Below is a small trained network, with its code and all its weights. Each question gives an input and a class and asks what happens when units are switched off, that is, made to give their printed mean instead of their output.

import numpy as np


def w(rows, s, z=0):
    codes = np.array(rows[::2]) - 128.0
    scale = np.full(codes.shape[1], s)
    scale[-1] = z or s
    return codes * scale


def f(y):
    return y / 2 * (1 + np.tanh(0.7978845608 * (y + 0.044715 * y**3)))


def log_softmax(a):
    a = a - a.max(-1, keepdims=True)
    return a - np.log(np.exp(a).sum(-1, keepdims=True))


def net(x, mask):
    res = np.array(x, float).reshape(1, 5) / 4 @ E
    y = f(res @ A[0][:, :-1].T + A[0][:, -1])
    res = res + np.where(mask, y, B[0][:, -1]) @ B[0][:, :-1]
    return log_softmax(res[-1] @ U[:, :-1].T + U[:, -1])


A, B = {}, {}
E = w([
[114,181,92,9,48,153,202,70,22,186],'x0',
[123,76,163,144,131,218,19,148,94,182],'x1',
[139,199,210,117,176,134,70,67,153,101],'x2',
[126,123,129,129,107,93,112,135,76,111],'x3',
[133,158,124,144,65,111,88,147,107,138],'x4',
],0.013)
A[0] = w([
[117,249,213,80,171,108,112,29,100,136,91],'N0',
[86,210,112,26,83,181,207,35,36,183,54],'N1',
[81,157,74,132,83,71,246,109,147,101,96],'N2',
[135,188,226,111,190,175,68,48,71,110,118],'N3',
[109,10,145,113,135,254,49,131,41,223,3],'N4',
[131,125,123,97,120,184,160,81,70,215,66],'N5',
[56,9,22,103,93,161,208,188,70,238,123],'N6',
[186,34,42,176,121,139,141,208,147,147,119],'N7',
],0.0091,0.0035)
B[0] = w([
[156,98,94,122,2,226,143,160,99,150,195],'N0',
[69,90,145,170,242,42,88,132,154,112,251],'N1',
[226,180,112,129,126,142,140,142,123,155,199],'N2',
[50,115,118,87,45,172,137,107,110,114,196],'N3',
[225,186,71,135,179,37,224,144,132,133,220],'N4',
[138,128,192,144,168,135,62,125,155,126,184],'N5',
[109,112,138,119,10,241,123,122,134,104,232],'N6',
[33,135,182,78,107,136,77,66,105,125,192],'N7',
],0.01,0.022)
U = w([
[77,117,155,58,26,170,162,119,131,114,1],'0',
[70,91,238,149,188,57,80,153,167,91,168],'1',
[226,206,61,64,104,59,255,137,138,138,211],'2',
],0.0096,0.002)

Each question gives the input, the list of numbers given to net, and the class t.
The units are the neurons (one row each of A and B). Each row of codes is followed by its name. A weight is (code - 128) times the scale printed after its matrix; where a second scale follows, it is the last column's (A, B and U).
mask holds one flag per neuron, in row order. A switched-off neuron (its flag False) gives its mean, the last column of its row in B, instead of its output. The means were averaged over made-up inputs and are rounded, as every weight is.
A unit's drop is (log p(t) with every unit on - log p(t) with that unit switched off) / (log p(t) with every unit on - log p(t) with every unit switched off).
The circuit of an input: a set's keep is (log p(t) with only the set's units on - log p(t) with every unit switched off) / (log p(t) with every unit on - log p(t) with every unit switched off). Starting from all 8 units, units are removed one at a time, each time the one whose removal leaves the highest keep (on an exact tie, the one counted first), for as long as the keep stays at least 0.8.
circuit, biggest first: the units of the circuit, biggest drop first
most important unit: the unit with the biggest drop
top k neurons: the k neurons with the biggest drops, biggest first
drop of u: that unit's drop, to one decimal
input [-4,7,6,6,3], class 2: circuit, biggest first -> (N4 N1)
input [0,4,3,6,-4], class 2: most important unit -> N6
input [-2,-2,-1,5,7], class 1: top 2 neurons -> (N4 N6)
input [3,-3,-1,5,-8], class 1: top 2 neurons -> (N4 N1)
input [6,7,3,1,5], class 2: top 2 neurons -> (N4 N0)
input [3,5,-3,-2,-7], class 2: top 2 neurons -> (N4 N3)
input [-4,5,5,7,0], class 0: top 3 neurons -> (N1 N3 N2)
input [5,4,-4,5,-7], class 1: top 3 neurons -> (N1 N5 N0)
input [4,-4,-6,2,5], class 0: top 2 neurons -> (N6 N4)
input [1,-5,-8,5,3], class 0: top 2 neurons -> (N6 N4)
input [8,4,6,6,-4], class 1: top 3 neurons -> (N1 N5 N6)
input [-7,-2,-7,0,7], class 0: top 4 neurons -> (N1 N5 N7 N4)
input [-4,6,-2,5,6], class 2: top 2 neurons -> (N4 N1)
input [-3,7,7,-7,-8], class 0: top 2 neurons -> (N3 N2)
input [-5,-7,4,-6,1], class 2: circuit, biggest first -> (N1)
input [5,-1,1,1,8], class 1: drop of N1 -> 0.7
input [5,0,3,3,5], class 1: drop of N1 -> 1.1
input [8,1,-3,7,-8], class 1: drop of N1 -> 1.3
